Below is a small trained network, with its code and all its weights. Each question gives an input and a target symbol and asks what happens when units are switched off, that is, made to give their printed mean instead of their output.

import numpy as np


def w(rows, s, z=0):
    codes = np.array(rows[::2]) - 128.0
    scale = np.full(codes.shape[1], s)
    scale[-1] = z or s
    return codes * scale


def norm(h):
    return h / np.sqrt((h * h).mean(-1, keepdims=True) + 1e-5)


def f(y):
    return np.maximum(y, 0)


def softmax(a):
    e = np.exp(a - a.max(-1, keepdims=True))
    return e / e.sum(-1, keepdims=True)


def log_softmax(a):
    a = a - a.max(-1, keepdims=True)
    return a - np.log(np.exp(a).sum(-1, keepdims=True))


def net(x, mask):
    ids = ['βγζθσφψ'.index(c) for c in x.split()]
    T = len(ids)
    res = E[ids] + P[:T]
    q, k, v = (norm(res) @ M[0].T for M in (Q, K, V))
    z = softmax(np.where(np.tri(T) > 0, q @ k.T / 2**0.5, -1e9)) @ v
    res = res + np.where(mask[0], z, O[0][:, -1]) @ O[0][:, :-1]
    y = f(norm(res) @ A[0][:, :-1].T + A[0][:, -1])
    res = res + np.where(mask[1:17], y, B[0][:, -1]) @ B[0][:, :-1]
    return log_softmax(norm(res)[-1] @ U[:, :-1].T + U[:, -1])


Q, K, V, O, A, B = {}, {}, {}, {}, {}, {}
E = w([
[105,156,82,145,92],'β',
[101,82,111,29,156],'γ',
[236,168,185,172,150],'ζ',
[124,161,115,170,97],'θ',
[153,133,94,135,248],'σ',
[129,90,224,118,157],'φ',
[103,84,179,86,140],'ψ',
],0.016)
P = w([
[132,110,193,126,73],'0',
[167,57,113,127,2],'1',
[197,86,139,100,16],'2',
[162,154,197,142,59],'3',
[211,14,42,220,102],'4',
[200,88,119,207,124],'5',
[190,150,158,86,72],'6',
[58,122,89,218,194],'7',
[60,196,161,108,190],'8',
[206,104,126,139,153],'9',
[127,131,73,85,143],'10',
[235,153,123,34,14],'11',
],0.0094)
Q[0] = w([
[223,160,157,106,24],'h0',
[138,86,99,254,203],'h0',
],0.0089)
K[0] = w([
[67,246,200,42,137],'h0',
[216,2,73,121,56],'h0',
],0.0085)
V[0] = w([
[182,152,103,199,108],'h0',
[101,141,10,35,55],'h0',
],0.013)
O[0] = w([
[217,119,103,33,63,3],'h0',
[62,248,245,86,142,78],'h0',
],0.011,0.0023)
A[0] = w([
[127,50,126,104,192,43],'n0',
[96,57,133,108,56,82],'n1',
[129,124,131,85,253,178],'n2',
[133,40,177,77,164,153],'n3',
[121,118,147,172,185,84],'n4',
[112,78,143,110,84,95],'n5',
[120,186,103,164,114,111],'n6',
[135,102,149,102,67,101],'n7',
[173,98,47,59,183,186],'n8',
[51,130,155,136,119,2],'n9',
[146,90,190,133,192,125],'n10',
[198,90,150,108,205,204],'n11',
[150,62,181,96,198,67],'n12',
[160,188,64,181,146,128],'n13',
[72,107,107,115,148,35],'n14',
[201,95,148,120,115,161],'n15',
],0.014,0.0074)
B[0] = w([
[125,107,56,140,1,194],'n0',
[208,41,182,69,238,178],'n1',
[148,219,26,166,137,221],'n2',
[53,118,130,127,28,250],'n3',
[173,156,82,69,126,170],'n4',
[222,139,193,79,145,162],'n5',
[126,188,18,103,56,161],'n6',
[203,149,200,2,129,157],'n7',
[163,225,142,168,163,248],'n8',
[24,130,203,230,196,146],'n9',
[147,235,87,70,147,205],'n10',
[100,245,73,172,159,254],'n11',
[56,190,79,140,4,195],'n12',
[112,223,77,128,46,178],'n13',
[84,86,71,183,22,136],'n14',
[162,187,137,200,190,207],'n15',
],0.0083,0.0087)
U = w([
[180,161,163,73,150,79],'β',
[92,172,183,47,91,141],'γ',
[173,114,120,132,129,64],'ζ',
[190,120,93,92,134,3],'θ',
[48,90,59,186,66,116],'σ',
[3,135,169,181,152,194],'φ',
[116,106,106,205,220,208],'ψ',
],0.011,0.0028)

Each question gives the input, a string of symbols that net reads in full, and the target symbol t.
The units are the heads (2 rows each of Q, K, V and O) and the neurons (one row each of A and B). Each row of codes is followed by its name. A weight is (code - 128) times the scale printed after its matrix; where a second scale follows, it is the last column's (O, A, B and U).
mask holds one flag per unit, heads first, then neurons. A switched-off unit (its flag False) gives its mean, the last column of its rows in O or B, instead of its output. The means were averaged over made-up inputs and are rounded, as every weight is.
A unit's drop is (log p(t) with every unit on - log p(t) with that unit switched off) / (log p(t) with every unit on - log p(t) with every unit switched off).
The circuit of an input: a set's keep is (log p(t) with only the set's units on - log p(t) with every unit switched off) / (log p(t) with every unit on - log p(t) with every unit switched off). Starting from the 12 units with the biggest drops (on a tie, the unit counted first), units are removed one at a time, each time the one whose removal leaves the highest keep (on an exact tie, the one counted first), for as long as the keep stays at least 0.8.
circuit, biggest first: the units of the circuit, biggest drop first
k most important neurons: the k neurons with the biggest drops, biggest first
drop of u: that unit's drop, to one decimal
input ψ θ γ ψ ζ ψ ζ, target ψ: circuit, biggest first	[h0, n15]
input ζ ψ ψ ζ ψ θ σ φ, target σ: circuit, biggest first	[h0, n0]
input ζ ψ γ ψ ψ ψ β ζ φ ψ γ β, target ψ: circuit, biggest first	[h0, n3, n12]
input φ ψ φ, target ψ: circuit, biggest first	[h0, n15]
input ψ ζ σ γ, target σ: circuit, biggest first	[h0, n14, n8]
input ψ ψ θ ψ, target σ: circuit, biggest first	[h0, n8]
input σ β θ ζ γ, target γ: 2 most important neurons	[n3, n7]
input β β φ β ψ, target γ: most important neuron	[n3]
input γ θ β β, target φ: 2 most important neurons	[n9, n10]
input σ ψ θ ψ β ζ σ θ, target γ: drop of n11	0.1
input φ σ γ, target ψ: drop of n9	0.0
input ψ φ ζ β θ β γ ψ, target β: drop of h0	1.5
input ζ ψ γ, target θ: drop of h0	1.2
input γ γ θ, target φ: circuit, biggest first	[h0]
